Here is a tiny trained network, its code and every weight. The questions are about switching its units off for an input and a target symbol, where a switched-off unit gives its printed mean instead of its output.

import numpy as np


def w(rows, s, z=0):
    codes = np.array(rows[::2]) - 128.0
    scale = np.full(codes.shape[1], s)
    scale[-1] = z or s
    return codes * scale


def f(y):
    return np.maximum(y, 0)


def softmax(a):
    e = np.exp(a - a.max(-1, keepdims=True))
    return e / e.sum(-1, keepdims=True)


def log_softmax(a):
    a = a - a.max(-1, keepdims=True)
    return a - np.log(np.exp(a).sum(-1, keepdims=True))


def net(x, mask):
    ids = ['αβγδεζηθμξπστφψω'.index(c) for c in x.split()]
    T = len(ids)
    res = E[ids] + P[:T]
    r = res
    for j in range(3):
        rows = slice(3 * j, 3 * j + 3)
        q, k, v = (r @ M[0][rows].T for M in (Q, K, V))
        z = softmax(np.where(np.tri(T) > 0, q @ k.T / 3**0.5, -1e9)) @ v
        o = O[0][rows]
        res = res + np.where(mask[j], z, o[:, -1]) @ o[:, :-1]
    y = f(res @ A[0][:, :-1].T + A[0][:, -1])
    res = res + np.where(mask[3:7], y, B[0][:, -1]) @ B[0][:, :-1]
    return log_softmax(res[-1] @ U[:, :-1].T + U[:, -1])


Q, K, V, O, A, B = {}, {}, {}, {}, {}, {}
E = w([
[59,135,67],'α',
[44,85,116],'β',
[60,185,131],'γ',
[86,139,118],'δ',
[84,130,124],'ε',
[186,127,153],'ζ',
[90,137,131],'η',
[247,43,102],'θ',
[82,144,112],'μ',
[22,107,189],'ξ',
[90,140,128],'π',
[136,204,110],'σ',
[76,142,237],'τ',
[105,187,77],'φ',
[103,223,156],'ψ',
[84,140,116],'ω',
],0.015)
P = w([
[158,111,126],'0',
[132,129,112],'1',
[105,142,105],'2',
[85,148,108],'3',
[67,158,103],'4',
[54,164,105],'5',
[35,172,99],'6',
[23,182,98],'7',
[15,192,97],'8',
[4,192,101],'9',
[3,203,103],'10',
],0.0047)
Q[0] = w([
[76,35,115],'h1',
[132,128,120],'h1',
[194,90,85],'h1',
[35,143,69],'h2',
[198,68,124],'h2',
[1,241,58],'h2',
[131,102,75],'h3',
[219,206,92],'h3',
[104,145,113],'h3',
],0.025)
K[0] = w([
[18,186,228],'h1',
[153,139,113],'h1',
[112,49,193],'h1',
[38,164,138],'h2',
[174,78,62],'h2',
[23,232,178],'h2',
[76,129,152],'h3',
[105,251,227],'h3',
[125,142,81],'h3',
],0.022)
V[0] = w([
[118,154,123],'h1',
[82,219,135],'h1',
[138,118,97],'h1',
[81,245,172],'h2',
[208,184,30],'h2',
[167,180,247],'h2',
[130,107,91],'h3',
[45,184,121],'h3',
[124,183,163],'h3',
],0.014)
O[0] = w([
[161,95,143,147],'h1',
[205,69,158,190],'h1',
[110,109,123,131],'h1',
[110,242,102,246],'h2',
[253,154,42,69],'h2',
[141,230,235,164],'h2',
[141,150,109,127],'h3',
[195,76,194,196],'h3',
[126,69,140,147],'h3',
],0.013,0.014)
A[0] = w([
[47,163,156,80],'n1',
[124,11,119,4],'n2',
[109,43,158,94],'n3',
[166,35,98,60],'n4',
],0.011,0.0031)
B[0] = w([
[144,100,102,250],'n1',
[161,249,180,160],'n2',
[127,86,89,164],'n3',
[67,83,86,166],'n4',
],0.022)
U = w([
[49,169,64,144],'α',
[44,174,104,97],'β',
[126,140,112,230],'γ',
[128,120,96,143],'δ',
[126,116,104,98],'ε',
[172,101,103,253],'ζ',
[139,105,104,149],'η',
[109,141,75,87],'θ',
[131,113,96,103],'μ',
[118,47,117,144],'ξ',
[139,112,101,117],'π',
[253,109,73,81],'σ',
[43,136,204,127],'τ',
[206,66,28,89],'φ',
[155,212,162,63],'ψ',
[134,116,96,96],'ω',
],0.0068,0.0066)

Each question gives the input, a string of symbols that net reads in full, and the target symbol t.
The units are the heads (3 rows each of Q, K, V and O) and the neurons (one row each of A and B). Each row of codes is followed by its name. A weight is (code - 128) times the scale printed after its matrix; where a second scale follows, it is the last column's (O, A, B and U).
mask holds one flag per unit, heads first, then neurons. A switched-off unit (its flag False) gives its mean, the last column of its rows in O or B, instead of its output. The means were averaged over made-up inputs and are rounded, as every weight is.
A unit's drop is (log p(t) with every unit on - log p(t) with that unit switched off) / (log p(t) with every unit on - log p(t) with every unit switched off).
The circuit of an input: a set's keep is (log p(t) with only the set's units on - log p(t) with every unit switched off) / (log p(t) with every unit on - log p(t) with every unit switched off). Starting from all 7 units, units are removed one at a time, each time the one whose removal leaves the highest keep (on an exact tie, the one counted first), for as long as the keep stays at least 0.8.
circuit, biggest first: the units of the circuit, biggest drop first
unit that matters most: the unit with the biggest drop
k most important neurons: the k neurons with the biggest drops, biggest first
which heads matter: for each layer, one digit per head in row order, 1 if its drop is at least 0.15 and else 0, layers parted by /
input π η φ θ α φ ψ ζ φ σ, target α: which heads matter	110
input σ β η ξ, target ξ: circuit, biggest first	[h2 n1 n3]
input β δ σ α τ φ φ π η δ μ, target τ: circuit, biggest first	[h2]
input φ φ γ α φ η ζ ψ τ φ σ, target τ: which heads matter	011
input θ ε π, target α: which heads matter	001
input η φ φ α ψ ε, target ψ: which heads matter	010
input η α α θ γ σ σ σ τ τ β, target α: which heads matter	001
input α α φ ξ μ, target ξ: which heads matter	010
input φ ψ φ σ, target ψ: 3 most important neurons	[n1 n4 n3]
input α ξ π, target ξ: circuit, biggest first	[h2 n2 n3]
input ζ η ψ η σ, target ψ: 2 most important neurons	[n4 n3]
input β σ θ ω η φ ζ, target α: 3 most important neurons	[n4 n2 n1]
input σ τ φ δ, target τ: which heads matter	010
input σ ω θ σ α, target α: which heads matter	010
input ω ε η φ θ π τ δ σ γ ω, target α: unit that matters most	h3
input φ β σ ψ ξ θ, target α: 3 most important neurons	[n4 n2 n3]
input θ ζ τ φ φ δ, target α: which heads matter	001
input ζ ψ ε μ σ δ, target ψ: 2 most important neurons	[n1 n4]
input σ τ ψ φ ψ ψ α μ, target ψ: 3 most important neurons	[n1 n4 n3]
input δ α φ φ ξ β ψ σ τ δ α, target τ: unit that matters most	h2
input δ γ σ σ α ξ π, target ξ: 3 most important neurons	[n3 n2 n1]
input μ σ φ α, target α: 3 most important neurons	[n4 n2 n1]
input α θ ψ φ, target α: which heads matter	100
input ξ β α, target ξ: 3 most important neurons	[n1 n2 n3]
input θ θ γ τ δ α φ δ τ τ, target α: 2 most important neurons	[n1 n2]
